[  8.4  10.5  12.0  21.4   4.9  16.0 -14.4   1.0 -32.4] : delel
[ 64.1   4.1  31.4  56.3 -11.6   6.2   2.1  25.9 -52.3] : Gefo
[ 13.6  55.5   5.7  -1.7  10.1   3.8  81.7  47.1 -82.8] : moz
[-11.5  46.4 -10.0  14.4  59.5  -1.9  82.5  39.3 -71.8] : Vuvuv
[ 40.6  66.7 -12.3  -4.3  44.3   2.8  76.4  52.0 -67.9] : kad
[ -9.7  64.2   4.1 -13.8  24.8 -35.8  82.5  36.7 -91.4] : Molap
[ -5.4  -8.1   6.5  12.5 -26.0  -0.7  20.8   3.4   7.3] : Sev
[  9.5  20.4  31.4  56.3 -11.6   6.2   2.1  25.9 -74.9] : Neku
[-13.3  76.4 -14.0  -7.4  51.3  -9.9  84.1  30.5 -67.3] : serof
at: [20.8  3.4] : Sev, 6
at: [64.2  4.1] : Molap, 1

